Small tables with named rows and columns. After each table, cells are looked up by row and column.

ges =
fields: falef, bavufik, ruz, lev, noturer, ribu, sol
vur: [33, -65, -13, -54, -75, -87, -47]
vemudet: [14, -15, 50, -18, -52, 7, -18]
tegataf: [-80, 44, -61, -32, 15, -50, -77]
lobini: [-77, 0, -39, -5, -6, 15, -51]
nama: [37, -71, -7, 55, 13, -46, 36]
mar: [-27, -57, 43, -40, -11, -64, -6]
lali: [33, 9, 21, -32, 46, 17, -82]
lunepus: [-71, -76, 31, -58, 28, -45, -75]
kazefeg: [-35, -88, 0, 46, -21, -34, 18]
gafodin: [-23, -77, 17, 53, 0, 48, -82]
fodizir: [-74, 26, -17, -83, 37, -50, 41]
vod: [15, -12, -83, -52, 3, -28, 2]
rizu: [-17, -46, 15, -18, -25, -71, 9]

ruz of rizu is 15
ribu of vemudet is 7
falef of gafodin is -23
falef of vod is 15
sol of rizu is 9
noturer of lunepus is 28

Table zule
,led,musum,getuper,gobu,gek,faz,roserud,mitifub,doz,legaf
zug,45.404,56.069,36.097,58.368,56.151,53.533,56.283,55.475,38.675,53.678
dogovur,61.770,57.653,36.744,61.237,59.642,49.364,47.498,39.843,41.894,51.887
sib,57.200,54.188,48.960,56.711,57.577,61.942,42.783,61.921,61.324,39.666
mik,61.013,58.941,42.529,62.348,62.645,57.896,39.550,39.418,54.894,47.745
zale,74.522,57.393,38.147,65.161,62.916,44.748,40.106,26.726,45.249,50.134
lag,59.094,62.709,48.570,55.830,66.522,55.032,8.334,40.180,82.391,44.075
lop,57.774,42.221,68.772,39.721,42.740,51.669,50.653,54.666,62.971,45.027
lur,75.174,37.380,60.489,44.080,40.033,43.065,31.440,44.958,66.552,42.470
gebefa,51.575,39.618,71.690,42.407,44.864,51.255,55.737,54.365,60.669,46.929
gop,53.286,32.213,81.967,36.540,35.348,50.214,66.017,57.387,60.280,44.534
bavulu,61.214,46.944,45.185,51.673,46.602,44.701,48.288,46.016,42.668,51.526

What is the led of lop in zule?
57.774
What is the roserud of sib in zule?
42.783
What is the doz of bavulu in zule?
42.668
What is the led of gop in zule?
53.286
What is the gek of mik in zule?
62.645
What is the gobu of bavulu in zule?
51.673

fis:
|  | piz | kasizip | gibu | kes | tov | vepope |
|---|---|---|---|---|---|---|
| mibiv | 54728 | -22351 | -12264 | 29436 | -12014 | -79770 |
| zigirog | -2334 | 44926 | 74239 | -45136 | -19093 | 52288 |
| duk | -5488 | 76319 | 42843 | -42145 | -36779 | 23568 |

What is the kasizip of mibiv in fis?
-22351
What is the gibu of duk in fis?
42843
What is the kes of zigirog in fis?
-45136
What is the tov of mibiv in fis?
-12014
What is the vepope of mibiv in fis?
-79770
What is the piz of duk in fis?
-5488
What is the vepope of duk in fis?
23568
What is the piz of zigirog in fis?
-2334
What is the gibu of mibiv in fis?
-12264
What is the kasizip of zigirog in fis?
44926
What is the vepope of zigirog in fis?
52288
What is the kes of mibiv in fis?
29436
What is the tov of duk in fis?
-36779
Which row has the largest kasizip? duk

bamov:
	babifo	zav	fug	geve	zit	kenep
neluzav	1.8	1.1	-1.2	1.6	4.6	0.0
kiz	3.9	-4.9	2.9	2.7	2.0	2.3
lof	1.7	3.7	1.7	-2.4	-1.1	3.8
deze	0.8	0.6	1.6	-2.4	-2.0	1.3
gat	-0.4	3.1	2.8	-5.4	-4.4	0.5
ruf	0.4	4.9	4.8	-4.1	-3.4	2.1
bika	-2.6	3.3	1.0	-2.2	-4.5	0.0
kir	2.8	-1.7	3.8	2.3	5.6	-2.5
zad	1.1	3.4	6.3	-2.0	-1.9	1.6
nin	0.3	-3.8	-3.1	0.6	3.1	-3.9
gigeb	1.4	-0.3	3.5	-1.9	-4.8	4.9
figu	3.9	-2.1	-0.7	0.5	5.0	0.6
vusov	-1.2	2.8	-0.2	1.1	-4.2	4.5

zad, babifo => 1.1
gat, kenep => 0.5
neluzav, zit => 4.6
deze, zit => -2.0
lof, kenep => 3.8
figu, zit => 5.0
zad, fug => 6.3
lof, fug => 1.7
ruf, babifo => 0.4
zad, kenep => 1.6
ruf, zav => 4.9
neluzav, geve => 1.6
bika, zav => 3.3
figu, kenep => 0.6
zad, geve => -2.0
vusov, zav => 2.8
nin, geve => 0.6
kiz, babifo => 3.9
Row with the largest zit: kir

Table nukotin
	tud	pesatol	daf	zoruse	fuf	nute	ras	nol
dil	0.746	0.202	0.672	0.939	0.792	0.583	0.096	0.222
duzubuk	0.549	0.442	0.652	0.695	0.636	0.567	0.293	0.389
gegot	0.755	0.396	0.343	0.653	0.824	0.604	0.429	0.689
sen	0.633	0.402	0.583	0.771	0.393	0.527	0.279	0.215
lom	0.493	0.464	0.667	0.532	0.555	0.500	0.414	0.393
timokis	0.695	0.393	0.405	0.446	0.650	0.411	0.518	0.663
berani	0.604	0.625	0.556	0.691	0.321	0.567	0.402	0.285
miv	0.428	0.510	0.622	0.456	0.498	0.481	0.529	0.451
vaduk	0.621	0.416	0.392	0.401	0.530	0.249	0.614	0.644
kirel	0.433	0.654	0.546	0.566	0.267	0.584	0.520	0.396
guku	0.396	0.548	0.660	0.351	0.381	0.414	0.622	0.487
zuse	0.526	0.436	0.356	0.244	0.391	0.193	0.711	0.653
vivosif	0.357	0.807	0.518	0.502	0.204	0.545	0.547	0.524

What is the zoruse of duzubuk in nukotin?
0.695
What is the pesatol of duzubuk in nukotin?
0.442
What is the zoruse of vaduk in nukotin?
0.401
What is the zoruse of gegot in nukotin?
0.653
What is the pesatol of zuse in nukotin?
0.436
What is the nute of duzubuk in nukotin?
0.567
What is the zoruse of timokis in nukotin?
0.446
What is the daf of vivosif in nukotin?
0.518

bupi
cols = far, zas, mivenad, nim, vam, pupos, sor, tefivo, sipipes
mozofa: [35.1, 34.5, -45.1, 40.3, -44.7, -24.6, 0.9, -10.1, -80.4]
beb: [34.4, 25.7, -13.7, 39.7, -50.2, -25.5, -10.3, 39.2, -35.8]
tas: [34.3, 30.2, -3.1, 15.6, -53.6, 3.0, 1.5, -19.4, -82.7]
bir: [-13.8, -95.8, -27.4, 27.6, -18.1, 22.6, -72.7, -44.6, 41.5]
kefaluk: [-16.7, -61.8, -63.5, 26.1, -8.5, -24.8, -43.9, -27.2, -13.3]
von: [-19.8, 30.0, 32.0, 15.6, 4.8, -17.5, -9.2, -30.4, -20.9]
bapu: [-27.3, -45.5, 9.5, -25.9, -18.9, -41.6, 19.0, -30.3, -24.9]
kez: [-55.9, -3.5, -51.3, 26.7, 35.6, -8.3, -34.2, -53.5, -13.0]
ketop: [-56.8, -77.4, 0.0, -7.2, -12.3, -43.4, 11.8, -13.9, 33.9]
metaku: [-43.2, -2.5, 7.7, 2.6, 13.0, -25.5, -2.4, -44.5, -84.8]
kuf: [-26.4, -24.5, 4.8, -51.0, -0.1, -46.1, -1.5, -38.0, -15.0]
vur: [-1.6, -23.1, -30.5, 26.2, -23.6, -24.5, -32.3, -8.7, -19.6]
volagun: [-18.9, 63.3, 5.3, 7.9, -20.2, -53.7, 28.0, 3.9, -54.7]

kez, tefivo: -53.5
beb, far: 34.4
tas, tefivo: -19.4
ketop, vam: -12.3
ketop, sipipes: 33.9
kuf, mivenad: 4.8
mozofa, mivenad: -45.1
Which row has the largest sor? volagun

lusat =
	dod	sepanub	vubege	sur	gomupa
kisumum	157	125	166	75	162
boka	144	206	170	144	46
demu	169	149	165	116	178
viz	156	189	171	161	83
sefika	139	209	170	142	44
lol	166	168	168	165	167
vof	167	170	170	177	136
kag	167	147	167	110	177
dut	165	175	171	177	129
salefo	153	111	167	58	159
galap	166	144	166	107	175
fimiva	152	195	173	152	66
kuf	161	125	167	76	164
nosili	166	148	166	113	177

What is the vubege of viz in lusat? 171
What is the gomupa of galap in lusat? 175
What is the gomupa of viz in lusat? 83
What is the gomupa of lol in lusat? 167
What is the sur of salefo in lusat? 58
What is the sepanub of kisumum in lusat? 125
What is the vubege of nosili in lusat? 166
What is the dod of galap in lusat? 166
What is the sur of viz in lusat? 161
What is the dod of salefo in lusat? 153
What is the vubege of fimiva in lusat? 173
What is the vubege of kisumum in lusat? 166
What is the gomupa of boka in lusat? 46
What is the dod of fimiva in lusat? 152
What is the sur of demu in lusat? 116
Row with the largest sepanub: sefika

besur =
        palovig  savobi   dul  siga  fedebuv   miz  dukamov   bot  bepi
gora       5523    3647  3187  6489     3961  6422     9090  7615  3582
mab        3559    6790  6215  3924     7052  5849     1357  4819  8895
riku       5517    3857  3168  6488     4005  6453     8969  7574  3704
nat        3630    6799  6186  3964     7039  5850     1374  4877  8926
gade       5254    3873  3546  6138     4275  6023     8561  7085  3851
vuv        3558    6645  6211  3943     6994  5820     1448  4835  8659
foteti     4770    5439  6406  5286     6119  5553     3789  5439  6180
vozoto     5482    3808  3270  6420     4042  6384     8834  7523  3741
kod        5599    3605  3171  6524     3920  6484     9057  7706  3543

What is the dul of vuv in besur?
6211
What is the savobi of kod in besur?
3605
What is the fedebuv of riku in besur?
4005
What is the savobi of gora in besur?
3647
What is the bepi of mab in besur?
8895
What is the siga of vuv in besur?
3943
What is the bot of gora in besur?
7615
What is the miz of vuv in besur?
5820
What is the palovig of foteti in besur?
4770
What is the miz of gade in besur?
6023
What is the siga of mab in besur?
3924
What is the dukamov of riku in besur?
8969
What is the bot of foteti in besur?
5439
What is the savobi of mab in besur?
6790
What is the dul of kod in besur?
3171
What is the dukamov of kod in besur?
9057
Which row has the largest fedebuv? mab

